Below is a small trained network, with its code and all its weights. Each question gives an input and a class and asks what happens when units are switched off, that is, made to give their printed mean instead of their output.

import numpy as np


def w(rows, s, z=0):
    codes = np.array(rows[::2]) - 128.0
    scale = np.full(codes.shape[1], s)
    scale[-1] = z or s
    return codes * scale


def f(y):
    return np.maximum(y, 0)


def log_softmax(a):
    a = a - a.max(-1, keepdims=True)
    return a - np.log(np.exp(a).sum(-1, keepdims=True))


def net(x, mask):
    res = np.array(x, float).reshape(1, 6) / 4 @ E
    y = f(res @ A[0][:, :-1].T + A[0][:, -1])
    res = res + np.where(mask, y, B[0][:, -1]) @ B[0][:, :-1]
    return log_softmax(res[-1] @ U[:, :-1].T + U[:, -1])


A, B = {}, {}
E = w([
[138,108,119,132],'x0',
[51,62,193,202],'x1',
[125,134,131,127],'x2',
[144,70,226,5],'x3',
[120,144,135,125],'x4',
[227,126,200,196],'x5',
],0.013)
A[0] = w([
[159,185,152,213,168],'neuron 0',
[196,149,119,45,176],'neuron 1',
[173,169,108,89,195],'neuron 2',
[201,119,204,124,62],'neuron 3',
[120,206,32,164,254],'neuron 4',
[204,203,69,113,141],'neuron 5',
[97,122,152,5,113],'neuron 6',
[79,97,215,135,58],'neuron 7',
[94,67,126,29,140],'neuron 8',
[198,169,145,218,121],'neuron 9',
[191,119,120,36,178],'neuron 10',
[95,100,157,37,118],'neuron 11',
[180,217,40,145,215],'neuron 12',
[45,125,61,175,183],'neuron 13',
[154,121,221,106,100],'neuron 14',
[181,116,226,84,59],'neuron 15',
[179,186,75,92,225],'neuron 16',
[50,55,189,186,202],'neuron 17',
],0.012,0.0056)
B[0] = w([
[107,73,148,202,188],'neuron 0',
[165,172,146,151,228],'neuron 1',
[187,152,175,129,198],'neuron 2',
[170,202,26,135,191],'neuron 3',
[140,101,68,117,235],'neuron 4',
[173,93,138,98,208],'neuron 5',
[130,139,165,105,249],'neuron 6',
[137,48,95,84,193],'neuron 7',
[106,142,214,61,239],'neuron 8',
[134,53,218,194,190],'neuron 9',
[160,205,157,134,233],'neuron 10',
[102,138,170,108,228],'neuron 11',
[142,50,101,102,225],'neuron 12',
[97,213,60,191,213],'neuron 13',
[125,117,31,73,201],'neuron 14',
[146,189,73,76,217],'neuron 15',
[221,57,120,73,218],'neuron 16',
[7,111,105,106,242],'neuron 17',
],0.011,0.016)
U = w([
[140,99,9,74,247],'0',
[178,61,143,162,54],'1',
[77,185,36,183,134],'2',
[87,101,163,217,159],'3',
[157,155,207,119,178],'4',
[187,216,72,145,124],'5',
[84,99,152,74,2],'6',
],0.014,0.0057)

Each question gives the input, the list of numbers given to net, and the class t.
The units are the neurons (one row each of A and B). Each row of codes is followed by its name. A weight is (code - 128) times the scale printed after its matrix; where a second scale follows, it is the last column's (A, B and U).
mask holds one flag per neuron, in row order. A switched-off neuron (its flag False) gives its mean, the last column of its row in B, instead of its output. The means were averaged over made-up inputs and are rounded, as every weight is.
A unit's drop is (log p(t) with every unit on - log p(t) with that unit switched off) / (log p(t) with every unit on - log p(t) with every unit switched off).
The circuit of an input: a set's keep is (log p(t) with only the set's units on - log p(t) with every unit switched off) / (log p(t) with every unit on - log p(t) with every unit switched off). Starting from the 12 units with the biggest drops (on a tie, the unit counted first), units are removed one at a time, each time the one whose removal leaves the highest keep (on an exact tie, the one counted first), for as long as the keep stays at least 0.8.
circuit, biggest first: the units of the circuit, biggest drop first
k most important neurons: the k neurons with the biggest drops, biggest first
drop when u is switched off: that unit's drop, to one decimal
input [2,1,-5,-4,-7,-8], class 2: circuit, biggest first => neuron 13
input [0,1,-8,1,-6,7], class 0: 4 most important neurons => neuron 3; neuron 14; neuron 15; neuron 13
input [4,7,5,4,5,1], class 0: 2 most important neurons => neuron 14; neuron 7
input [-2,1,8,7,4,5], class 0: 3 most important neurons => neuron 14; neuron 7; neuron 13
input [-6,3,3,-6,3,1], class 3: 2 most important neurons => neuron 9; neuron 0
input [-4,8,5,4,-3,1], class 0: 3 most important neurons => neuron 14; neuron 7; neuron 9
input [-1,3,1,-5,2,0], class 2: 2 most important neurons => neuron 13; neuron 8
input [7,0,-8,1,5,-2], class 4: 2 most important neurons => neuron 17; neuron 14
input [-4,8,7,8,1,1], class 0: drop when neuron 7 is switched off => 0.4
input [-7,1,2,-7,8,5], class 3: drop when neuron 0 is switched off => 0.2
input [3,5,6,-8,6,6], class 3: drop when neuron 9 is switched off => 0.0
input [-8,1,1,4,7,6], class 0: drop when neuron 13 is switched off => 0.1
